Here is a tiny trained network, its code and every weight. The questions are about switching its units off for an input and a class, where a switched-off unit gives its printed mean instead of its output.

import numpy as np


def w(rows, s, z=0):
    codes = np.array(rows[::2]) - 128.0
    scale = np.full(codes.shape[1], s)
    scale[-1] = z or s
    return codes * scale


def norm(h):
    return h / np.sqrt((h * h).mean(-1, keepdims=True) + 1e-5)


def f(y):
    return y / 2 * (1 + np.tanh(0.7978845608 * (y + 0.044715 * y**3)))


def log_softmax(a):
    a = a - a.max(-1, keepdims=True)
    return a - np.log(np.exp(a).sum(-1, keepdims=True))


def net(x, mask):
    res = np.array(x, float).reshape(1, 4) / 4 @ E
    u = 0
    for l in range(4):
        y = f(norm(res) @ A[l][:, :-1].T + A[l][:, -1])
        res = res + np.where(mask[u : u + 10], y, B[l][:, -1]) @ B[l][:, :-1]
        u += 10
    return log_softmax(norm(res)[-1] @ U[:, :-1].T + U[:, -1])


A, B = {}, {}
E = w([
[9,163,190],'x0',
[63,104,101],'x1',
[100,252,54],'x2',
[128,130,128],'x3',
],0.0023)
A[0] = w([
[120,76,95,156],'L0N1',
[155,177,141,190],'L0N2',
[182,122,182,56],'L0N3',
[92,204,152,19],'L0N4',
[111,113,147,254],'L0N5',
[130,133,76,105],'L0N6',
[74,98,213,95],'L0N7',
[169,35,118,163],'L0N8',
[81,99,121,110],'L0N9',
[139,94,255,139],'L0N10',
],0.0084,0.00085)
B[0] = w([
[117,40,93,153],'L0N1',
[122,84,155,166],'L0N2',
[231,109,113,162],'L0N3',
[146,67,209,197],'L0N4',
[75,94,51,161],'L0N5',
[140,133,18,150],'L0N6',
[71,193,19,235],'L0N7',
[133,8,175,240],'L0N8',
[67,108,162,152],'L0N9',
[236,128,2,253],'L0N10',
],0.0036,0.0025)
A[1] = w([
[126,128,125,94],'L1N1',
[95,109,155,108],'L1N2',
[209,146,107,154],'L1N3',
[122,114,127,29],'L1N4',
[153,136,104,192],'L1N5',
[108,109,45,160],'L1N6',
[149,112,248,176],'L1N7',
[228,177,180,101],'L1N8',
[254,170,142,92],'L1N9',
[121,99,137,3],'L1N10',
],0.008,0.0015)
B[1] = w([
[127,119,128,120],'L1N1',
[139,169,140,121],'L1N2',
[98,236,97,228],'L1N3',
[111,82,131,105],'L1N4',
[122,173,125,179],'L1N5',
[158,145,102,241],'L1N6',
[254,71,133,141],'L1N7',
[83,160,206,197],'L1N8',
[87,233,231,253],'L1N9',
[107,128,108,101],'L1N10',
],0.0038,0.0026)
A[2] = w([
[81,59,89,93],'L2N1',
[110,101,80,193],'L2N2',
[165,50,207,145],'L2N3',
[109,140,181,152],'L2N4',
[142,140,238,247],'L2N5',
[149,131,102,183],'L2N6',
[88,3,151,64],'L2N7',
[225,56,217,206],'L2N8',
[144,145,125,203],'L2N9',
[107,139,128,151],'L2N10',
],0.006,0.0016)
B[2] = w([
[119,179,122,164],'L2N1',
[165,133,135,195],'L2N2',
[112,75,127,165],'L2N3',
[106,125,157,156],'L2N4',
[108,107,195,246],'L2N5',
[162,123,136,171],'L2N6',
[91,134,3,150],'L2N7',
[145,82,151,254],'L2N8',
[145,90,130,180],'L2N9',
[143,89,115,153],'L2N10',
],0.006,0.0017)
A[3] = w([
[184,169,40,243],'L3N1',
[47,192,140,90],'L3N2',
[127,243,218,51],'L3N3',
[105,2,40,191],'L3N4',
[20,116,211,116],'L3N5',
[34,126,186,142],'L3N6',
[174,208,174,236],'L3N7',
[41,148,144,148],'L3N8',
[86,110,111,4],'L3N9',
[56,69,195,100],'L3N10',
],0.0058,0.0015)
B[3] = w([
[239,134,195,252],'L3N1',
[149,57,94,200],'L3N2',
[35,101,148,244],'L3N3',
[2,172,201,245],'L3N4',
[203,57,132,197],'L3N5',
[189,80,139,184],'L3N6',
[109,111,173,233],'L3N7',
[170,92,91,182],'L3N8',
[117,147,128,101],'L3N9',
[177,162,88,149],'L3N10',
],0.0042,0.0023)
U = w([
[198,55,226,227],'0',
[233,255,77,207],'1',
[59,10,59,172],'2',
[27,188,19,2],'3',
[64,246,229,46],'4',
],0.0086,0.0018)

Each question gives the input, the list of numbers given to net, and the class t.
The units are the neurons (one row each of A and B). Each row of codes is followed by its name. A weight is (code - 128) times the scale printed after its matrix; where a second scale follows, it is the last column's (A, B and U).
mask holds one flag per neuron, layer by layer. A switched-off neuron (its flag False) gives its mean, the last column of its row in B, instead of its output. The means were averaged over made-up inputs and are rounded, as every weight is.
A unit's drop is (log p(t) with every unit on - log p(t) with that unit switched off) / (log p(t) with every unit on - log p(t) with every unit switched off).
The circuit of an input: a set's keep is (log p(t) with only the set's units on - log p(t) with every unit switched off) / (log p(t) with every unit on - log p(t) with every unit switched off). Starting from the 12 units with the biggest drops (on a tie, the unit counted first), units are removed one at a time, each time the one whose removal leaves the highest keep (on an exact tie, the one counted first), for as long as the keep stays at least 0.8.
units of the circuit, in order: the units of the circuit, biggest drop first
k most important neurons: the k neurons with the biggest drops, biggest first
k most important neurons of layer l: the k neurons of layer l with the biggest drops, biggest first
drop of u: that unit's drop, to one decimal
input [-2,1,-8,7], class 2: units of the circuit, in order	(L2N7)
input [-5,0,8,2], class 4: units of the circuit, in order	(L0N7, L0N10, L1N9)
input [-7,-6,7,-4], class 4: units of the circuit, in order	(L1N9, L0N10, L3N3)
input [4,-8,6,6], class 0: 2 most important neurons	(L0N10, L0N4)
input [6,4,5,8], class 2: 2 most important neurons of layer 1	(L1N9, L1N8)
input [3,0,8,5], class 0: 3 most important neurons	(L0N4, L0N7, L0N10)
input [-2,0,5,-8], class 4: 3 most important neurons of layer 0	(L0N7, L0N5, L0N10)
input [1,5,0,0], class 3: 2 most important neurons	(L1N9, L2N5)
input [5,7,7,3], class 2: 2 most important neurons	(L0N10, L0N4)
input [0,4,7,7], class 1: 2 most important neurons	(L1N9, L0N6)
input [8,0,2,6], class 0: 3 most important neurons	(L0N4, L3N5, L3N6)
input [5,1,-6,-3], class 3: 2 most important neurons	(L1N9, L0N5)
input [-3,3,-5,4], class 2: 2 most important neurons	(L0N8, L2N7)
input [-1,-3,1,5], class 4: units of the circuit, in order	(L1N9)
input [7,-3,-1,2], class 1: 2 most important neurons of layer 0	(L0N10, L0N7)
input [2,-6,8,-4], class 0: 3 most important neurons	(L0N10, L0N4, L0N7)
input [8,0,3,7], class 0: 4 most important neurons	(L0N4, L3N5, L3N6, L0N10)
input [3,2,-8,-2], class 3: 2 most important neurons	(L0N7, L3N4)
input [2,7,5,0], class 2: 3 most important neurons	(L0N10, L0N7, L0N4)
input [7,-5,8,7], class 0: 2 most important neurons	(L0N4, L3N5)
input [6,7,4,-5], class 2: 2 most important neurons of layer 0	(L0N10, L0N4)
input [-1,4,-5,8], class 2: most important neuron of layer 0	(L0N8)
input [-6,-1,7,-3], class 4: 3 most important neurons of layer 0	(L0N7, L0N10, L0N5)
input [-1,8,4,0], class 1: 2 most important neurons of layer 1	(L1N9, L1N6)
input [7,-8,1,-8], class 0: 3 most important neurons of layer 3	(L3N5, L3N4, L3N6)
input [8,-6,-8,7], class 1: drop of L0N7	0.7
